Moves between elements:
nid $ taz
nid & vug
nid ~ fer
nid + gep
nid § veb
giv $ pir
giv & nin
giv ~ guf
giv + fip
giv § gep
veb $ zin
veb & sov
veb ~ zol
veb + fer
veb § fet
sep $ luv
sep & fab
sep ~ vas
sep + dif
sep § gel
dud $ muf
dud & gel
dud ~ ges
dud + sis
dud § res
lig $ sof
lig & dap
lig ~ mef
lig + rur
lig § fab
taz $ vin
taz & dab
taz ~ pur
taz + biz
taz § zin
nin $ fal
nin & vak
nin ~ giv
nin + mov
nin § mir
biz $ kos
biz & ser
biz ~ luf
biz + suf
biz § pur
zin $ peb
zin & pof
zin ~ nit
zin + pur
zin § gan
rok $ ros
rok & zol
rok ~ gan
rok + zin
rok § tam
zis $ dap
zis & luv
zis ~ zek
zis + gud
zis § muf
zoz $ gep
zoz & peb
zoz ~ vug
zoz + tir
zoz § bub
gor $ rur
gor & gud
gor ~ dap
gor + gam
gor § gov
mef $ mul
mef & lig
mef ~ dif
mef + vom
mef § sep
gel $ voz
gel & gem
gel ~ dud
gel + vas
gel § suf
fer $ pur
fer & nid
fer ~ pof
fer + dab
fer § zol
tus $ nat
tus & dup
tus ~ mov
tus + rim
tus § nin
voz $ gov
voz & sis
voz ~ muf
voz + zis
voz § dup
ros $ vug
ros & nit
ros ~ vut
ros + peb
ros § mev
luv $ gor
luv & dur
luv ~ zis
luv + lun
luv § voz
gud $ zam
gud & lun
gud ~ gor
gud + zov
gud § zek
miv $ giv
miv & vin
miv ~ tir
miv + vak
miv § zoz
gam $ nam
gam & zov
gam ~ zam
gam + kuz
gam § dap
vak $ fip
vak & kos
vak ~ nin
vak + tus
vak § tir
vas $ zis
vas & sep
vas ~ sis
vas + dur
vas § dud
tam $ mev
tam & kuz
tam ~ nam
tam + gan
tam § rur
luf $ vak
luf & biz
luf ~ vin
luf + res
luf § nog
sis $ zek
sis & vas
sis ~ voz
sis + luv
sis § ges
ges $ rim
ges & dud
ges ~ dup
ges + voz
ges § kos
kos $ mov
kos & res
kos ~ vak
kos + dup
kos § miv
zam $ dof
zam & gam
zam ~ rur
zam + tam
zam § lig
vom $ gub
vom & rur
vom ~ sof
vom + dof
vom § dif
zol $ nit
zol & veb
zol ~ rok
zol + pof
zol § kuz
mul $ zov
mul & sof
mul ~ lun
mul + gub
mul § luv
fab $ dur
fab & zok
fab ~ sep
fab + mef
fab § gem
gem $ sis
gem & nat
gem ~ gel
gem + sep
gem § pir
zov $ tam
zov & zun
zov ~ gam
zov + fet
zov § gor
vut $ nid
vut & ros
vut ~ bub
vut + zoz
vut § lov
dif $ lun
dif & mef
dif ~ dur
dif + sof
dif § vas
muf $ zok
muf & voz
muf ~ rim
muf + zek
muf § tus
pof $ nog
pof & fer
pof ~ zin
pof + taz
pof § rok
sof $ zun
sof & vom
sof ~ mul
sof + sir
sof § dur
kuz $ sop
kuz & fet
kuz ~ tam
kuz + rok
kuz § zam
mov $ gem
mov & tus
mov ~ fip
mov + reb
mov § giv
fet $ gan
fet & rap
fet ~ kuz
fet + zol
fet § gam
sop $ bub
sop & gan
sop ~ mev
sop + ros
sop § dof
pir $ ges
pir & fal
pir ~ suf
pir + gel
pir § biz
mir $ ser
mir & tir
mir ~ gep
mir + giv
mir § nid
dup $ reb
dup & ges
dup ~ tus
dup + muf
dup § vak
suf $ dup
suf & pir
suf ~ res
suf + dud
suf § luf
sir $ rap
sir & dof
sir ~ gub
sir + lov
sir § mul
sov $ pof
sov & bub
sov ~ veb
sov + nid
sov § rap
guf $ suf
guf & giv
guf ~ ser
guf + fal
guf § dab
rim $ fab
rim & muf
rim ~ reb
rim + gov
rim § mov
fip $ gel
fip & mov
fip ~ fal
fip + nat
fip § guf
nat $ vas
nat & reb
nat ~ gem
nat + fab
nat § fal
vug $ dab
vug & zoz
vug ~ nid
vug + mir
vug § sov
gep $ biz
gep & mir
gep ~ dab
gep + guf
gep § fer
gov $ mef
gov & zek
gov ~ zok
gov + dap
gov § reb
gub $ fet
gub & sir
gub ~ zun
gub + zet
gub § lun
vin $ nin
vin & luf
vin ~ miv
vin + kos
vin § peb
bub $ fer
bub & vut
bub ~ sov
bub + vug
bub § zet
dap $ vom
dap & gor
dap ~ lig
dap + zam
dap § zok
pur $ miv
pur & taz
pur ~ nog
pur + luf
pur § nit
lov $ veb
lov & mev
lov ~ zet
lov + bub
lov § gub
zet $ zol
zet & lov
zet ~ rap
zet + sov
zet § zun
dur $ gud
dur & dif
dur ~ luv
dur + mul
dur § sis
mev $ sov
mev & sop
mev ~ lov
mev + vut
mev § sir
dof $ zet
dof & nam
dof ~ sir
dof + mev
dof § sof
zun $ kuz
zun & gub
zun ~ zov
zun + rap
zun § gud
lun $ gam
lun & mul
lun ~ gud
lun + zun
lun § zis
ser $ res
ser & guf
ser ~ biz
ser + pir
ser § taz
tir $ guf
tir & miv
tir ~ mir
tir + nin
tir § vug
gan $ vut
gan & rok
gan ~ sop
gan + nit
gan § nam
rur $ sir
rur & zam
rur ~ vom
rur + nam
rur § mef
nam $ lov
nam & tam
nam ~ dof
nam + sop
nam § vom
nit $ zoz
nit & zin
nit ~ ros
nit + nog
nit § sop
reb $ sep
reb & rim
reb ~ nat
reb + zok
reb § fip
nog $ tir
nog & pur
nog ~ peb
nog + vin
nog § ros
zok $ dif
zok & gov
zok ~ fab
zok + lig
zok § nat
zek $ lig
zek & zis
zek ~ gov
zek + gor
zek § rim
peb $ mir
peb & nog
peb ~ zoz
peb + miv
peb § vut
res $ tus
res & suf
res ~ kos
res + ges
res § vin
rap $ rok
rap & zet
rap ~ fet
rap + veb
rap § zov
fal $ dud
fal & fip
fal ~ pir
fal + gem
fal § ser
dab $ luf
dab & gep
dab ~ taz
dab + ser
dab § pof

In the rows, 526 stands for zero.

The rows follow the links: the fewer symbols apart two elements are, the more alike their rows tend to be.

Each row is also shifted at random along 6 hidden directions that mean nothing.

Some elements, each with a row of numbers:
fab: [409,504,576,632,619,347,547,546,508,458,565,504,334,447,689,474,434,589,513,533,419,580,494,573,432,586,585,767,526,630,561,614,588,330,569,449,527,538,663,424,480,428]
dof: [394,435,661,869,591,466,472,610,367,359,491,432,515,521,853,432,597,497,603,336,521,449,412,529,530,471,670,683,590,584,602,668,491,398,606,450,497,703,645,446,413,598]
zis: [278,354,559,721,480,489,410,464,660,441,394,513,726,630,461,526,481,493,592,438,632,583,383,535,320,528,402,552,560,496,439,623,575,550,439,606,443,620,592,708,410,570]
pof: [696,434,554,627,505,610,475,565,411,462,516,500,513,483,593,519,560,443,568,461,520,523,474,571,596,500,660,452,518,495,635,545,461,604,580,487,510,540,532,615,480,634]
vas: [463,510,475,350,482,606,592,476,650,542,440,546,606,462,336,546,341,519,489,510,604,599,471,509,529,533,359,559,540,459,414,575,608,605,497,546,536,494,445,618,536,373]
sof: [578,675,651,376,496,513,509,518,542,502,696,460,488,496,417,492,528,454,552,568,583,486,465,519,670,563,799,410,565,530,504,471,459,486,632,396,634,525,327,382,584,485]
mef: [557,591,584,335,496,523,594,443,674,502,400,537,500,555,444,570,543,561,563,550,622,530,598,427,423,513,500,557,624,381,373,503,611,468,381,619,625,460,401,416,542,399]
lig: [603,501,563,565,551,421,530,605,705,712,459,588,494,585,480,523,420,641,538,624,578,605,665,483,454,599,450,462,451,453,397,588,513,416,531,476,595,534,497,585,525,530]
res: [464,449,515,442,528,582,512,435,546,476,488,585,410,504,511,548,550,470,486,541,499,572,589,574,460,556,597,515,565,481,561,495,580,597,443,587,560,427,562,605,494,529]
fal: [338,379,545,588,574,582,472,452,524,412,398,549,486,564,569,656,645,495,599,454,517,511,566,577,390,539,564,562,585,434,558,479,619,564,412,629,528,475,584,560,446,566]
mir: [851,737,342,302,544,423,712,525,491,602,652,585,478,509,429,605,508,654,475,728,354,509,522,473,519,526,326,663,436,672,552,434,590,475,503,564,519,473,622,380,679,423]
mul: [460,468,564,585,517,512,530,633,580,621,394,442,539,500,503,596,514,668,607,492,573,548,638,462,457,516,393,457,494,375,460,542,490,487,511,526,540,512,374,457,480,441]
gan: [625,455,524,711,496,516,455,565,542,602,447,450,654,603,596,488,582,610,497,440,555,506,583,515,451,483,322,448,540,522,498,552,478,564,503,601,405,576,523,554,478,530]
fet: [381,582,528,654,461,460,525,568,520,580,552,593,655,619,602,347,543,524,506,559,567,513,484,460,557,469,492,470,511,607,508,617,422,485,546,511,480,655,625,631,560,709]
gem: [515,460,437,648,640,422,529,662,591,692,544,545,531,567,459,690,406,668,570,604,457,570,566,591,505,629,382,569,350,555,510,530,545,467,628,427,540,554,579,579,530,524]
zoz: [683,643,447,315,463,657,617,467,440,450,529,595,611,531,414,595,596,442,590,571,539,470,426,439,582,443,538,489,543,490,549,459,538,649,467,602,565,510,503,558,607,609]
zok: [681,393,576,588,646,537,541,538,654,524,383,544,447,456,599,528,338,526,466,390,591,596,585,576,527,576,495,704,549,438,419,663,648,466,558,464,576,532,538,601,441,395]
dab: [630,445,483,711,667,596,505,598,460,573,478,557,517,600,742,575,605,540,469,413,492,446,648,592,632,511,473,578,513,541,565,512,568,541,589,497,486,596,639,561,494,589]
biz: [695,468,474,493,594,605,511,471,511,516,486,499,436,467,590,559,509,529,385,421,466,509,643,636,555,547,439,618,580,531,540,479,626,584,528,558,462,450,542,478,499,377]
fer: [954,609,452,380,477,514,643,572,448,524,591,573,496,447,405,570,464,531,597,655,456,569,412,478,551,514,546,530,423,542,608,523,473,547,547,499,571,485,542,564,594,585]
nid: [690,563,556,328,514,801,585,464,435,425,452,568,472,456,565,549,636,361,516,420,602,438,593,496,741,435,703,447,640,356,532,463,544,693,491,559,624,465,389,534,550,561]
sir: [674,552,556,483,483,590,619,531,478,396,426,477,612,441,530,535,487,515,613,421,600,493,367,423,539,438,495,643,585,450,476,606,553,517,507,538,548,596,467,472,512,451]
gam: [438,482,544,703,472,374,540,649,423,462,539,386,602,460,534,555,489,658,698,519,468,561,314,475,388,500,447,601,441,576,604,595,446,422,567,497,460,615,555,422,474,505]
zol: [431,671,561,552,411,364,454,506,421,543,781,456,510,557,544,352,640,542,483,654,443,496,468,517,503,510,639,388,512,742,652,460,360,481,548,517,435,517,560,399,590,608]
sis: [416,519,581,534,566,516,434,475,551,436,684,512,526,503,476,473,410,389,475,489,564,544,373,652,644,608,715,580,550,645,517,567,555,514,657,377,536,583,541,576,510,486]
gep: [750,539,354,501,522,605,563,577,580,710,513,624,720,620,376,586,443,542,474,585,531,533,535,528,595,524,240,463,421,559,479,507,538,666,541,558,468,560,577,742,589,599]
ges: [608,378,568,599,724,661,462,548,573,501,407,531,451,583,624,738,586,483,562,366,575,455,691,639,612,603,622,603,565,376,474,472,659,527,568,470,620,546,472,508,445,480]
gud: [269,463,576,668,427,474,360,586,654,657,565,521,772,669,327,503,492,536,599,585,635,570,451,511,461,564,464,255,449,528,469,549,384,571,558,493,484,613,443,718,506,689]
zek: [418,435,603,647,596,442,510,494,579,423,429,514,441,515,663,509,486,544,554,447,534,555,520,551,394,549,550,707,594,525,480,614,615,404,492,532,536,568,615,489,441,456]
vut: [707,468,515,570,503,540,532,602,455,611,452,455,421,419,609,501,529,634,520,501,464,566,664,511,502,485,444,467,476,461,593,531,461,551,508,539,488,429,467,486,483,485]
gel: [282,511,440,497,516,545,481,529,585,564,549,535,732,639,283,708,527,530,609,594,546,518,420,546,472,574,390,448,451,530,490,446,529,610,524,548,505,554,516,609,550,571]
luv: [377,464,642,530,562,612,472,450,655,485,400,578,497,574,595,465,529,433,475,418,662,518,638,531,534,534,647,514,663,415,398,584,595,520,485,540,588,530,477,588,467,516]

In each set, the symbols that take the first to the second take the third to the fourth, perhaps in another order. Give the fourth.
Answer with the element's name.
[271,513,623,546,531,475,513,494,615,522,425,537,476,579,600,511,616,582,543,509,577,522,640,460,414,522,545,520,614,436,436,528,558,429,424,596,580,513,483,439,495,500]
: [139,508,570,567,416,585,526,608,484,564,479,472,630,470,516,454,532,534,584,474,610,526,503,445,583,440,509,356,503,426,537,579,383,599,547,532,512,539,393,589,508,593]
:: [597,561,474,350,489,680,653,508,413,460,379,560,531,470,542,606,639,511,598,503,518,463,559,417,534,399,467,530,564,376,564,464,550,627,406,659,551,468,484,488,558,534]
: vin

[544,556,561,480,500,605,656,573,480,491,365,528,537,435,629,486,510,542,563,431,585,491,543,397,574,411,466,610,582,404,462,622,542,497,499,558,578,564,472,473,522,480]
: [466,614,492,534,377,557,518,511,603,599,538,599,830,664,398,391,510,471,499,580,654,520,406,416,524,449,382,366,505,585,438,580,439,616,502,586,461,640,544,730,594,697]
:: [494,507,572,594,465,587,508,605,499,504,506,516,662,489,511,445,439,453,579,448,636,535,388,487,621,478,570,478,517,491,507,642,447,567,613,451,537,637,474,650,508,603]
: kuz

[690,496,518,571,601,668,562,560,439,494,461,591,490,532,679,571,611,460,527,443,528,440,609,527,665,475,600,560,548,459,555,509,550,585,561,518,568,562,551,555,518,612]
: [695,511,444,549,516,557,620,577,404,493,447,545,541,494,555,612,572,558,623,559,458,522,478,471,475,466,433,575,469,481,607,519,517,549,488,588,521,531,609,541,535,604]
:: [452,639,530,539,472,453,603,519,508,545,496,531,581,592,618,430,626,598,507,556,527,467,549,402,472,428,408,547,576,571,489,543,495,471,446,624,480,571,570,446,574,545]
: fet

[387,631,509,497,602,379,535,538,487,502,744,478,459,503,468,591,483,569,554,623,416,508,411,596,542,620,627,656,461,700,582,480,546,410,630,406,552,546,581,361,566,452]
: [362,616,478,446,522,379,603,545,568,583,647,560,421,449,457,452,351,565,482,666,456,614,457,535,514,588,523,610,435,641,528,574,517,428,584,452,552,496,600,531,586,465]
:: [508,656,499,456,446,500,573,523,530,661,520,537,556,567,556,400,607,609,442,596,542,486,660,418,515,457,388,409,555,525,489,491,463,522,445,611,487,492,478,454,592,527]
: sov

[451,540,515,588,618,618,479,502,436,515,575,538,489,590,721,506,667,461,396,428,477,407,640,599,677,510,589,544,599,604,581,463,546,581,586,525,487,542,590,479,541,567]
: [671,540,444,459,467,664,560,510,481,486,506,599,696,561,408,573,564,426,580,551,576,486,407,475,587,469,503,442,498,488,547,495,500,673,506,564,525,560,536,689,558,676]
:: [646,542,535,638,474,394,492,581,378,490,662,456,439,456,576,471,559,562,571,600,390,556,442,554,489,523,616,494,437,654,703,517,398,471,569,486,472,512,593,459,519,595]
: gan

[734,538,547,595,523,546,575,582,528,500,490,547,622,506,564,444,442,484,559,464,613,513,411,463,610,475,514,580,527,505,465,650,520,496,590,472,546,646,540,609,518,574]
: [725,574,518,572,437,519,461,522,614,644,592,541,736,643,433,417,500,506,471,549,604,527,497,500,556,512,420,361,517,600,461,549,450,588,555,528,453,590,495,646,563,599]
:: [710,605,424,407,414,457,647,612,455,664,587,568,484,423,387,487,455,641,572,748,404,627,490,429,469,497,422,428,336,543,641,530,399,540,502,545,514,426,554,579,610,612]
: pur

[595,493,541,577,686,513,472,569,570,576,627,582,449,616,530,648,524,487,546,563,500,504,592,632,632,652,701,534,462,550,531,467,573,460,641,383,635,555,558,538,525,594]
: [451,506,493,603,622,422,484,537,521,467,611,477,570,609,460,729,561,559,635,568,459,492,407,587,441,608,525,641,480,607,548,441,575,459,567,483,525,593,581,424,515,502]
:: [305,393,593,622,584,539,548,553,646,574,252,543,435,541,700,527,532,628,518,422,604,543,767,473,416,513,409,571,599,335,401,606,607,449,408,611,570,496,498,528,436,477]
: mef

[630,513,506,554,590,639,573,579,431,543,484,596,481,536,675,547,614,470,516,478,508,459,617,515,666,479,586,527,529,480,572,514,514,566,563,507,570,545,565,556,538,645]
: [838,487,560,537,641,466,458,470,504,470,678,543,262,453,629,478,459,449,404,539,433,575,563,708,601,659,783,639,534,659,623,521,596,468,624,388,567,458,632,504,493,467]
:: [271,607,670,492,523,549,500,596,460,551,568,441,364,451,658,455,613,515,523,480,555,473,682,500,688,500,779,411,585,458,544,496,439,470,602,428,618,490,339,348,532,505]
: lov

[547,650,537,441,445,581,592,466,529,490,485,548,641,566,553,425,580,472,497,503,622,456,477,416,578,428,513,529,625,513,432,561,525,532,462,593,534,599,499,520,582,547]
: [152,650,598,504,476,495,543,557,399,688,570,508,260,475,813,286,727,621,351,565,441,466,921,462,635,434,621,323,577,526,613,452,383,498,490,568,515,390,446,327,573,562]
:: [322,348,531,778,549,609,298,437,442,390,544,419,668,606,638,533,637,426,454,320,518,461,438,703,511,533,512,515,616,637,623,501,554,683,559,575,333,599,622,598,412,550]
: res

[606,417,511,608,608,548,441,496,482,500,545,493,388,466,670,515,524,514,383,416,436,528,619,677,558,567,557,599,561,594,598,521,581,557,572,513,460,470,595,517,476,440]
: [343,490,440,599,529,604,483,511,495,598,532,531,600,578,599,513,591,521,400,472,482,487,629,592,561,506,383,467,536,581,549,475,520,639,516,589,403,512,596,586,532,555]
:: [364,634,448,328,496,493,586,492,586,540,572,607,549,610,315,673,575,558,598,715,487,530,498,474,454,562,504,494,477,511,522,396,555,535,434,582,593,457,514,509,614,570]
: fal

[170,547,605,573,516,517,642,623,363,482,398,439,387,381,769,469,604,635,584,436,499,481,621,407,532,402,534,590,572,416,573,567,482,433,492,555,554,513,453,322,501,467]
: [429,577,619,561,512,412,503,580,470,465,595,386,486,490,529,558,571,605,645,536,504,501,459,488,470,535,616,541,523,538,558,501,469,402,561,473,539,547,426,309,520,454]
:: [514,615,557,677,514,372,521,576,494,597,605,548,520,601,706,371,601,590,472,573,490,488,568,482,518,512,508,526,522,663,537,565,450,399,549,511,472,606,641,464,561,626]
: nam

[500,499,527,599,524,397,520,571,685,659,562,633,510,550,466,417,322,540,479,629,547,663,506,536,475,616,490,541,434,588,450,656,523,434,567,432,548,561,637,728,528,599]
: [384,556,588,530,503,519,546,660,491,630,560,504,468,433,548,439,471,558,531,550,554,548,590,476,655,515,600,402,458,466,545,565,409,490,628,411,582,519,399,496,542,548]
:: [743,591,523,701,569,282,622,632,453,488,562,528,487,519,690,460,481,654,592,594,427,526,400,447,416,502,453,754,470,675,539,638,518,291,556,487,506,649,723,406,533,539]
: nit

[618,504,500,499,528,436,472,405,502,353,622,516,448,498,464,571,528,472,557,571,428,587,377,602,378,605,634,651,535,644,621,488,583,515,473,544,500,484,664,500,503,493]
: [334,489,461,556,586,544,496,589,582,650,551,539,602,580,414,640,454,558,529,548,523,539,548,583,577,593,433,485,444,520,496,494,537,548,620,457,529,548,501,600,533,519]
:: [574,671,530,324,470,663,715,568,564,640,390,636,500,469,580,400,480,529,458,516,629,498,679,365,692,416,465,504,567,367,397,588,520,544,493,548,617,496,413,561,611,525]
: bub

